Each row of numbers stands for one element and depends on some of the facts below. Use the named rows to name the rest.

Some rows with their names:
lugrer: -168  362   11 -100  318 -345   15  -34   22  -24   33   44 -208 -132 -162    5 -263 -261 -176   57 -260   -9  -48  130   43 -112 -265   97  100 -119   37 -101  -88 -208 -434   64   40 -218   78   81  123 -351   81   84    1   30 -196 -157  -30 -293  207   -5
liple: -129  438  -31   58  391 -313  145  -47  -80  122 -121  108 -155  -86  -12  -44 -200 -218   -6  105 -139 -100 -165  116   51 -177 -190  -46   73  -25  -22 -133 -184 -197 -470    1  147 -150  156   66  158 -383  150   78  -61   13 -136 -143   69 -152  137  -70
bazaplur: -162  289   76    5  290 -233  194   43 -185 -102 -279   85 -258 -168    5  138  -26 -254   78   46  -37  -81 -260  120  156  -90 -116  -41  -25  -38  -60 -225   20 -158 -481   60  165 -153  209   63   88 -440   62   39  -50   41 -234 -131   12 -114   37 -220
pima:  280  353  123    3  203 -156  476 -123  -36  294 -259  122 -235 -423  -43  -40 -150 -245  117   23  -95 -222 -131   36   45  -41 -354  -19   27 -175  195  174 -198 -210 -389 -168  157 -294   49  270   83 -300  378  -15  -48  -31   56   31  147 -134  208   45
bikil: -224  624 -137  143  493 -446  606  -98  186    6  143  -78 -202  113  290 -132 -175 -422  184  -48  -12 -246  -99   21    0    2  -92 -169  -52  120  -85 -159 -193  -55 -205  -18  185 -282  152 -106   56 -382  123  309  175  277   64  -63  -44 -364  230 -220
zafos: -352  368   51 -143  392 -226  167 -473   50 -107  235 -171 -447 -173   78 -156 -488 -384   -3 -251 -370  101   14  -17 -316  -84 -270  115   48 -109  125  -22   43   62 -289  -72   62 -195  -94 -118   -7 -407   -4  331    0   70 -154 -215   93 -227  -70 -197
botru:   40  372 -102  -17  234 -179  230  -60 -144  249  -94  114 -141 -187  -35   10 -223 -202   21  126 -137 -231 -213   17  -66  -97 -245  -34   63 -130   54   37 -147 -195 -330  -46   85 -338  224  -68  190 -273  363 -115   19  -53  -79  -77   64 -135  141   16
klofir: -152  338   48   20  322 -248  175   18 -157  -40 -232   93 -222 -147   -3   89  -77 -240   60   60  -63  -84 -235  122  125 -118 -139  -41    6  -36  -55 -198  -36 -168 -477   44  152 -153  195   60  110 -423   87   49  -48   34 -207 -130   24 -125   65 -177
gutu:    2  537 -125  305  324 -400  116  -92 -243  200  -79   -8 -194  -79  -22 -161 -336 -224 -164  126  -77  -72 -193   53  142  -96 -214  -21   53   34  110 -155 -226 -198 -580  180  171 -222   -5  164  133 -238   18   93  -73  116 -276 -290   96  -72  186 -105
broklovem:  282  350  119    1  202 -155  471 -128  -38  299 -253  118 -233 -418  -45  -40 -147 -245  115   23  -97 -223 -131   35   49  -41 -352  -17   37 -171  197  172 -199 -209 -391 -165  159 -291   48  273   82 -303  379  -10  -44  -28   54   30  142 -136  210   43
skoski:  -39  477 -102  204  271 -427   55  -99 -159  112   27  -83 -268 -139 -121 -114 -378 -270 -287   84 -166  -10 -102   41  115  -33 -267   70   65  -62  157 -148 -158 -201 -550  236   95 -252  -57  184   91 -190  -31  112  -16  144 -309 -309   17 -191  223  -70
gregel:  -22  504  -98  246  300 -404   95 -100 -194  147  -30  -45 -231 -117  -65 -129 -348 -244 -207  100 -124  -43 -145   50  121  -65 -238   21   63  -19  131 -144 -194 -201 -555  192  136 -222  -21  171  110 -223    6  105  -47  120 -278 -291   55 -138  200  -93
drigru:  -92  315 -192  -26  399 -310  306 -195 -347  260 -258    9 -261 -337  -88   43 -207 -147 -169  328 -121 -303 -333  -54 -262 -133 -251 -123   63 -160  106   85 -201 -146 -352   -4  344 -347  439   93  111 -239  397  -51   87  134   15  -54  -99 -224 -164  124
maral:   74  484  -37  128  326  -29  209   75 -113  490  -28  -87 -360 -327    0  219 -243 -101  164  201 -148 -239 -110 -131  -54   29 -393 -140  100 -244 -149 -158  -27 -250 -301  -45   22 -184  249 -104  304 -219  348  -55   31  -33   10 -310  116  -22  112   55
plema: -134  707  246  110  540 -254  222  -31  126  274   26 -172 -268  -91   65  148 -278   22  344  319  -19   95 -295  -92   50   90 -398   43   47   34 -179 -100   -5   27 -271 -193  -33   26  127  -74  354 -339  112  505  257  138  120 -584 -206  204   48   47
tresek: -103  430  -65   26  333 -349   -9  -38  174  -54  -13   61 -172  -87 -163  116 -322 -172 -120  -83 -370  -79 -104  126 -153 -183 -340  -13  207 -201  -22 -138  -38 -235 -469   16   60  -58   80  279   90 -418   47   96   92   -5 -196 -107 -124 -380  136   25
broplan:  -20  363  -61  -33  246 -229  194  -68  -89  159  -43   63 -196 -205  -67   23 -236 -232  -29   91 -182 -168 -152   31  -58  -72 -263   -3   80 -155   64    1 -127 -197 -352   -2   66 -286  181  -14  150 -281  282  -41   25  -18 -101 -106   22 -201  142   10

How the elements are related:
{vugro,sketredri,stulo} vibu dotru
{maral,rogri,kitris,brosku,rakik,pima,klefin} vibu miskom
{drigru,flastufes,boklur,botru,bibradi,vetun,pebom} vibu greflu
{fadrer,skedrim,metok,stotuk,broklovem,skudemol,braskur} vibu balil
{pena,grumi,sketo,melos,gibal,zasa,vofal} vibu troflar
{retron,miskom,greflu,foledrin,bezum,broplan,balil} vibu rikloplu
{kliklam,bobre,kotribil,zotreklur,studage,rakloste,tresek} vibu plemu
{tragigem,vuper,losebrom,lesi,kibruskas,plura} vibu bezum
{brazu,skulakli,flaskizim,gabrovem,miro,zagok,zafos} vibu basul
{mezus,zodon,kastim,dotru,kliflam,voflik,bemu,poskebrok} vibu badre
{drubruri,zadrer,drunu,muplor} vibu lugrer
{liple,folo,trabek,flipli,rumir} vibu deros
{fedul,lidrum,gripli,lopal,tovol,brustek,bikil,fani} vibu zafos
{dustas,sibrim,flabem} vibu tresek
{kobom,stidos,gribru} vibu drigrar
{klofir,munamak,skudrok,bastor,burur,dusatrem,troflar} vibu tadas
{sedo,gredram,stuple} vibu retron
{grotar,fuflik,drizan,mosta,zuskul,puven} vibu zotrok
{nustor,fefa,dape} vibu bobre
{stosti,gutu,skoski,gribi} vibu drizan
{vafli,staplofar,plema,grekan,grebre} vibu miskim
{trurol,kibem,miskim} vibu gabrovem
{trufigril,pasul,drizok,fledri} vibu bastor
{brogri,skezer,modrutar,gumu,bazaplur} vibu dusatrem
{graskik,sketre} vibu kliklam
{drigrar,zoploze,buki} vibu flaskizim
{gregel,kobetrok,detil} vibu fuflik
{maral} flene gumu
{drigru,zagok,rakloste,detil} flene greflu
{tragigem,nustor,bemu,flipli} flene drizok
{brazu} flene sketredri
{mezus,tovol,kliflam,melos} flene kibem
{drubruri,botru} flene drizan
{liple,flastufes,grebre} flene bezum
{dustas} flene buki
{kobom,plura} flene staplofar
{foledrin,zadrer,losebrom,stotuk,sketre,klefin} flene mosta
{klofir,kitris} flene basul
{zodon} flene zagok
{grotar,skedrim,lidrum,braskur} flene bobre
{vafli,pasul,staplofar,bikil} flene retron
{folo,kotribil} flene lugrer
{trurol,kibruskas} flene drigrar
{fefa,zoploze} flene badre
{trufigril,grumi,stuple,pebom} flene zafos
{gutu} flene dotru
{miro,skudrok} flene kotribil
{sketo} flene troflar
{brogri} flene stidos
{drizok,gripli,modrutar,flabem,gredram} flene zotrok
{metok,burur} flene stuple
{fledri} flene plemu
{kastim} flene flaskizim
{lopal,studage,vofal} flene fedul
{brosku} flene bastor
{drunu} flene dusatrem
{rakik,graskik,zuskul,zasa} flene pebom
{trabek,vetun} flene kastim
{muplor} flene fuflik
{plema,gumu,poskebrok,kobetrok} flene gabrovem
{stulo} flene skoski
{gibal,skudemol} flene tresek
{brustek} flene rikloplu
{munamak,stidos,gribi} flene vuper
{broklovem} flene zadrer
{bibradi} flene deros
{bazaplur} flene miskim
{pima} flene stotuk
{fani} flene tadas

Which element is each row?
No name comes twice in this set of rows, the named rows included.
-113  432  -48   34  330 -341   33  -42  104  -27  -31   58 -178 -107 -130   71 -291 -188  -95  -30 -310  -83 -108  118 -104 -161 -306  -17  168 -161  -13 -123  -71 -227 -464   15   78  -86  101  229  106 -400   78   95   57    7 -171 -122  -77 -321  126    4 : plemu
-275  425   76  196   21 -408   94  -52  -37 -196   90 -151 -345 -299 -270  -88 -280 -405 -247  -14 -233  -97 -212   84  -38  -13 -280   -5  336 -165  290   -3 -265 -336 -566  426 -109   22  -89    6   62 -169  169  206   75  -96 -186 -385 -170 -321  198  -94 : zotrok
  13  430 -223   28   62 -421  335    8  120 -133  295    2 -210 -177   39   59 -276 -315  -27   12 -263 -254   85  -40  -38  273 -149    5  -28 -282   47    5 -100 -211 -152  100    8 -336  298   59  -15 -160  230  -58  209  208  -96  -50 -117 -538  261  -25 : retron
   3  521 -134  262  327 -396   64  -74 -240  208  -96   33 -134  -18  -44 -171 -329 -225 -191  133  -67  -52 -208   92  176 -143 -214   16   53   68  104 -160 -220 -197 -589  164  151 -271  -25  129  156 -259    5   65  -85   90 -311 -266  103  -59  236 -104 : gribi
 277  321  146  -47  178 -163  460 -133   12  255 -211   83 -276 -467  -95  -21 -164 -271   60   -2 -136 -189  -84   28   45   -6 -389   29   37 -224  226  183 -170 -214 -376 -148  127 -302   10  299   53 -284  355    3  -20  -13   49   29  108 -194  234   65 : stotuk
-173  548  121  -10  458 -365  229 -137   41   51  -59   16 -102    9   17  -81 -245 -156  130  171  -45   15 -319   77   32  -98 -243   54   52  125    2   32 -136  -11 -349 -139   92 -185   92  -37  209 -425  132  344  146  100    5 -256 -139   -8  108  -29 : trurol
 105  390  223   36  329 -295  386 -117   81  116 -230   71 -303 -381  -68  -67 -148 -285   37  -29 -145  -63  -28  122  149  -75 -339   17   41 -128  158   20 -191 -211 -510  -89  187 -109  -52  442   21 -383  150  202  -97   56    2  -44  112 -218  218  -23 : zadrer
-130  426  -31   28  393 -311  117  -37  -70  118 -114  133 -121  -51  -29  -53 -198 -227  -22   98 -137  -82 -169  139   65 -204 -189  -18   75  -10  -16 -133 -178 -196 -475    2  127 -182  138   45  173 -395  144   60  -70   -7 -158 -126   73 -156  167  -69 : folo
-105  429 -109  178  183 -394  416  109  -64 -256  -83   98 -200  -68  235  121   -7 -299  225    0   -6 -229 -131   66  199  162   58 -141 -148  -57 -131 -246  -33 -156 -333  105  185 -155  372  109  -30 -368   58   18   60  223 -202  -61  -35 -309  114 -312 : pasul
-151  416  -10   29  356 -328  144  -67  -38   69  -55   60 -220 -142  -47  -20 -224 -247  -50   72 -192  -74 -113   95   17 -130 -219  -11   83  -89   13 -118 -153 -199 -448   40  111 -140  135   91  125 -350  137  102  -34   33 -135 -161   31 -225  131  -57 : rumir
 -17  508 -114  262  293 -414   92  -98 -202  154  -25  -47 -234 -115  -64 -139 -356 -242 -217  102 -121  -46 -145   47  128  -61 -241   26   60  -18  135 -146 -192 -199 -564  208  135 -229  -32  178  113 -213   -1  106  -45  130 -290 -304   56 -134  202  -93 : stosti
-215  483  120  -66  432 -339   48  -56   -1 -200   83 -121 -228 -140 -129  -85 -308 -237  -72   81 -222  -71 -109  104   19  -39 -310  -23  185   88  -59   31  -32 -175 -340  -57  121 -351  -19  -25  161 -490   83  235   59  119   19 -164  -46 -219  171   19 : flaskizim
-190  565  212   -2  463 -245   76   24  184  137  204 -304 -461 -268 -116  232 -338 -106   64  184 -233   89  -30  -90    2  146 -487   82  123 -180 -148 -186  100 -107 -278  -23  -85  -51   46  -14  261 -290   40  389  218  144   31 -523 -177 -107  131   78 : gabrovem
-393  468  138  167  215 -365  212  -30  -68  -44  -76  122 -202 -249  -52 -161  -91 -335   60  144 -162 -154 -213  159   11 -171 -105 -149  283  -81  113   -7 -461 -350 -560  219   -1  213  193  -80  159 -298  389  190 -135 -198    6 -277   45 -187  101 -119 : bemu
-187  249   96  -45  258 -236  180   47 -153 -159 -232   44 -306 -213  -36  178  -34 -277   33   14  -70  -57 -226  114  149  -50 -137    4  -26  -86  -35 -227   64 -152 -473   94  134 -154  192   74   59 -422   32   50  -21   51 -263 -143  -36 -166   46 -223 : pena

Now the same elements, written a new way:
Some elements and their rows:
dape:   18  126   59 -103 -105   29   30   90  -47  -88   17   29  -60   85   99    4  -81  -52  354  216  -57   70  166   87 -221 -225 -365   14  -74
sketredri:   -1  108  111  -38  -63  -50  -90  -85   32  -33  169  127  -27  218   77  -13  -80  -84  398  172 -151  139   37   57 -292 -230 -293  164  -71
fani: -171  255   97 -155 -132  -63 -353  391  370 -167  -33   14 -195   89   97    2 -109   54  472  267 -534  207   81 -135  -51 -327 -361    3   15
drigru:  313  194 -150  -89   12  -78   90  -85  -99 -217   85  -29  -66   66  -51   77 -158  -86  418  153  309  288   54   -1 -498 -226  -43   93 -100
trufigril:  -75  114  -55   69 -170   51  -51  158   55 -170   33  161 -224   54  149  -75 -258   43  512  371 -180   36    8  141 -175 -242   37   58 -111
muplor:   47  217  -33  -50  -29   47  -88  167   30 -223   33   44 -100  128   52   29 -126  -74  411  278   27  146   23  -41 -430 -225 -272   91  -38
bazaplur: -119  220   40  -35 -105  -97 -139   -3   29 -157  143  111  -45  202   47   42  -83  -66  413  213 -114  110   73   13 -278 -188 -261  144 -122
brosku:  291  205 -173  -70  -10  -24   67 -120 -103 -187  109  -17  -35   51  -42   61 -180 -110  418  193  279  268   15   45 -494 -257  -55   57  -97
gredram:   88  263 -195 -366   53  159  -20 -358  -25  -27  150  -66  -67   95  -15   85 -441  -27  393  113   83  145  168   79 -338 -269  125  -86 -171
studage:   82  234   48 -182  -92   28 -141   90   74 -205   69   13 -144  116   36  -11 -142  -17  404  280 -119   48  123  -32 -205 -224  -91  117  -70
fefa:  -28  181   26 -105 -122   -1   12  127  -52 -156    6   18  -63   73   79   30  -67  -46  360  226  -40   71  192   61 -222 -208 -340   13 -100
munamak:   63  217   41 -202  -99   20 -132  100   75 -191   52   20 -149  119   42   -7 -137  -27  395  276 -149   47  120  -62 -201 -207  -85  127  -49
grumi: -172   73  -72  152 -202   11  102  205  -71 -133  -30  152 -146   12  186  -32 -179   23  472  315  -84   55   76  232 -198 -220 -210  -41 -148
drizok: -106  129  -33 -192  148  318 -123  -32  105   39   63   48  -74  222  138   37 -369  -47  383  156 -104  127   53   24 -491 -278 -366  -56  -10
sketre:   -4  298  191 -172 -310   39  -37   28 -140 -156   -4   13 -150   58  108  139 -134 -284  414  354   -2   76   57  100 -197 -288 -402 -103 -108
maral:  312  196 -149  -90   14  -75   90  -88  -99 -215   88  -29  -64   63  -52   76 -156  -94  418  155  312  284   58    4 -500 -229  -48   87  -99
balil:  138   71 -291 -233 -135 -135  123 -342 -161   96  -25   31  -20   50   26  119 -172 -257  323   88   22  230 -100  -84 -340 -126   83   87   41

Which element is each row?
No name comes twice in this set of rows, the named rows included.
-365 -142  -80  104 -205  -83 -118  262  267  230 -198  255 -206   66  332  -24 -189  -66  484  211 -700  253 -261  -49 -118 -234 -321    4  188 : zafos
  -9  219 -208 -284   22  118  135 -302 -153   10   79  -64   10   55   21  127 -367  -46  346   62  181  166  231  155 -340 -246 -135 -191 -207 : tragigem

Now the same elements, written a new way:
Some elements and their rows:
zafos: -359  170   -6  461 -171   11  -62  204 -371 -238  481 -267 -347
lidrum:  308   73  138  217  -53    2  -73  134  -69  -92  129 -109 -216
fuflik: -513  149  153  178  216   35  -62  199   53 -381  119  143  244
badre: -412  107   -2  158    5    1  102  102  -85 -317   71  112   71
zoploze:  245   71   98  171  -55   19  -75  103  -45 -123  159 -129 -162
bibradi:  294  -53   20  132   53   75  128 -295  -42 -206  179   47   59
drunu:  211   -1   87  -25    4   44  -38  -25  -13 -203   95  -14  -33
rakik:  283 -105   35   71   13  148  -29 -341 -214 -305  388    5   -2
bastor: -585 -300   46   68  -71   37  241  -31  -42 -183   -2 -129 -115
drizok:   59 -198 -416 -225   12  266 -288  -42  383  143  120 -108   33
drubruri:  215   -8   93  -28   -4   48  -32  -22  -21 -206   90   -5  -30
zasa:   85 -332  181 -197  -84  143 -128 -138 -137 -224  238 -207 -217
zuskul:  136    5  219 -105  122  150 -331   16  -90 -365  326   -3   35
burur:  106 -276  149 -145  -55  104  -51  -90  -40 -181  113 -165 -150
sibrim:   80  178 -135 -189  -53 -134  184  -47 -125 -280   42   69 -192
broklovem:  304  -58   15  147   20   83  111 -312  -12 -244  150  -28  111
skedrim:  319  -93   59  167   52   73  122 -269  -54 -193  134   94   68

Name these rows:
No name comes twice in this set of rows, the named rows included.
 261  -42   82  -36   64   37  -36  118  -48 -257   62   32   41 : zodon
-596 -377   66   22  -78   40  264  -53   -8 -162  -26 -181 -160 : troflar
 186   23  244  -14  158   67 -183   88   64 -265   68   93   96 : grotar
 431 -276  -75  205  180   44  286   53 -175 -264  104   68  137 : drigru
 281  -65 -184   93   47  160  -13 -258   84 -100  195   64  124 : tragigem
 237   86 -252 -189 -188   92  -97   12  -37 -136   31  110   13 : nustor
-514  144  176  170  244   49  -81  216   73 -392  117  162  259 : drizan
 231  125 -257  114  -27  117 -254  125  167   68  245 -175 -119 : gripli
 225 -151   45  -16  -25  216 -196 -404 -436 -427  665  -79 -106 : pebom
 278  154  -98  -94 -302    0    3 -122   26 -432 -121 -312  138 : sketre
-137 -261 -247  536  191   11  578    6 -278 -340  150  174  256 : greflu
 222   32  -27 -207 -224   85 -126  -63 -331 -336  230   37 -119 : graskik

